Here is a tiny trained network, its code and every weight. The questions are about switching its units off for an input and a class, where a switched-off unit gives its printed mean instead of its output.

import numpy as np


def w(rows, s, z=0):
    codes = np.array(rows[::2]) - 128.0
    scale = np.full(codes.shape[1], s)
    scale[-1] = z or s
    return codes * scale


def norm(h):
    return h / np.sqrt((h * h).mean(-1, keepdims=True) + 1e-5)


def f(y):
    return y / 2 * (1 + np.tanh(0.7978845608 * (y + 0.044715 * y**3)))


def log_softmax(a):
    a = a - a.max(-1, keepdims=True)
    return a - np.log(np.exp(a).sum(-1, keepdims=True))


def net(x, mask):
    res = np.array(x, float).reshape(1, 5) / 4 @ E
    u = 0
    for l in range(2):
        y = f(norm(res) @ A[l][:, :-1].T + A[l][:, -1])
        res = res + np.where(mask[u : u + 6], y, B[l][:, -1]) @ B[l][:, :-1]
        u += 6
    return log_softmax(norm(res)[-1] @ U[:, :-1].T + U[:, -1])


A, B = {}, {}
E = w([
[123,127,125,129,126,132,125,130],'x0',
[57,60,221,147,124,74,69,106],'x1',
[167,107,204,212,207,233,144,91],'x2',
[127,127,128,124,130,130,127,129],'x3',
[143,2,170,191,111,85,154,205],'x4',
],0.016)
A[0] = w([
[163,90,156,144,155,181,140,168,41],'0.n0',
[77,223,109,54,115,78,98,36,95],'0.n1',
[102,194,164,117,157,185,107,4,69],'0.n2',
[59,110,212,116,131,83,87,62,213],'0.n3',
[43,115,161,111,102,42,75,87,3],'0.n4',
[125,117,100,87,111,24,141,210,102],'0.n5',
],0.022,0.0059)
B[0] = w([
[154,122,100,164,135,142,217,100,173],'0.n0',
[112,198,170,142,130,83,182,117,253],'0.n1',
[120,106,164,44,113,187,84,166,229],'0.n2',
[79,115,178,125,146,112,50,109,213],'0.n3',
[96,110,91,133,106,135,253,108,195],'0.n4',
[122,94,104,113,92,129,63,163,201],'0.n5',
],0.037,0.023)
A[1] = w([
[195,158,27,82,78,117,81,113,3],'1.n0',
[145,195,86,117,174,212,47,105,118],'1.n1',
[175,204,114,51,88,150,136,118,57],'1.n2',
[176,199,122,82,96,119,123,232,54],'1.n3',
[124,130,184,186,201,151,91,84,45],'1.n4',
[91,252,93,153,131,58,121,68,84],'1.n5',
],0.031,0.0047)
B[1] = w([
[125,206,194,123,133,164,131,207,168],'1.n0',
[113,155,99,69,88,109,146,68,180],'1.n1',
[110,77,31,143,117,79,82,101,241],'1.n2',
[181,118,75,209,166,180,143,130,247],'1.n3',
[226,126,172,155,128,104,82,131,172],'1.n4',
[140,154,161,150,254,112,114,111,253],'1.n5',
],0.035,0.017)
U = w([
[148,182,94,187,231,106,114,126,170],'0',
[159,163,107,170,87,168,142,238,220],'1',
[153,135,30,55,111,188,122,60,176],'2',
[209,113,108,171,94,166,253,111,111],'3',
[48,229,195,86,154,66,218,106,55],'4',
[58,57,98,129,33,49,99,150,5],'5',
[115,135,224,4,107,167,64,105,145],'6',
[197,65,202,203,134,93,121,82,134],'7',
],0.021,0.0025)

Each question gives the input, the list of numbers given to net, and the class t.
The units are the neurons (one row each of A and B). Each row of codes is followed by its name. A weight is (code - 128) times the scale printed after its matrix; where a second scale follows, it is the last column's (A, B and U).
mask holds one flag per neuron, layer by layer. A switched-off neuron (its flag False) gives its mean, the last column of its row in B, instead of its output. The means were averaged over made-up inputs and are rounded, as every weight is.
A unit's drop is (log p(t) with every unit on - log p(t) with that unit switched off) / (log p(t) with every unit on - log p(t) with every unit switched off).
The circuit of an input: a set's keep is (log p(t) with only the set's units on - log p(t) with every unit switched off) / (log p(t) with every unit on - log p(t) with every unit switched off). Starting from all 12 units, units are removed one at a time, each time the one whose removal leaves the highest keep (on an exact tie, the one counted first), for as long as the keep stays at least 0.8.
circuit, biggest first: the units of the circuit, biggest drop first
k most important neurons: the k neurons with the biggest drops, biggest first
k most important neurons of layer l: the k neurons of layer l with the biggest drops, biggest first
drop when u is switched off: that unit's drop, to one decimal
input [0,2,3,0,-7], class 6: circuit, biggest first : [0.n2]
input [-4,-1,3,1,-8], class 2: circuit, biggest first : [0.n3 1.n2]
input [2,-1,-4,-1,8], class 1: 2 most important neurons : [0.n3 1.n0]
input [-7,-3,-1,-2,7], class 1: circuit, biggest first : [0.n5 0.n3]
input [-7,-3,7,8,0], class 2: 4 most important neurons : [0.n1 0.n3 0.n4 0.n2]
input [-7,-2,8,1,4], class 3: 2 most important neurons : [0.n0 0.n3]
input [-3,-8,7,-1,3], class 3: 2 most important neurons : [0.n3 0.n1]
input [1,8,2,3,-7], class 6: 2 most important neurons of layer 0 : [0.n2 0.n3]
input [0,7,2,-4,0], class 6: 3 most important neurons : [0.n3 1.n3 0.n1]
input [6,0,7,0,1], class 3: 3 most important neurons : [0.n0 0.n3 1.n5]
input [3,-1,-8,-1,1], class 1: 2 most important neurons of layer 0 : [0.n5 0.n3]
input [4,2,3,-1,5], class 7: 2 most important neurons of layer 0 : [0.n1 0.n4]
input [-4,6,1,-2,-3], class 6: 2 most important neurons of layer 0 : [0.n3 0.n2]
input [1,-3,1,-3,6], class 3: circuit, biggest first : [0.n0]
input [8,4,6,7,0], class 6: 2 most important neurons of layer 0 : [0.n2 0.n1]
input [7,-1,2,-4,5], class 3: 2 most important neurons : [0.n3 0.n1]
input [-5,-5,6,-7,1], class 3: 2 most important neurons : [0.n0 0.n3]
input [0,-6,5,7,1], class 3: 2 most important neurons of layer 0 : [0.n0 0.n3]
input [4,-8,8,4,7], class 3: 2 most important neurons : [0.n3 0.n0]
input [7,-3,5,-5,7], class 3: circuit, biggest first : [0.n0]
input [-6,2,5,-6,1], class 7: 3 most important neurons : [1.n4 0.n0 0.n5]
input [3,1,-6,-4,6], class 5: 2 most important neurons of layer 0 : [0.n4 0.n2]
input [2,-4,6,4,4], class 3: 3 most important neurons of layer 0 : [0.n0 0.n3 0.n1]
input [-6,1,8,1,-1], class 6: 2 most important neurons : [0.n2 1.n3]
input [-7,-3,-1,3,2], class 1: 2 most important neurons : [0.n3 0.n1]
input [-6,-1,8,-5,7], class 3: 2 most important neurons of layer 0 : [0.n0 0.n3]
input [4,2,0,1,6], class 5: circuit, biggest first : [1.n5]
input [-3,1,5,4,-1], class 6: 2 most important neurons : [0.n2 1.n3]
input [3,-6,-1,-1,7], class 1: drop when 0.n1 is switched off : 0.2
input [1,3,-2,-2,2], class 5: drop when 0.n1 is switched off : 0.1
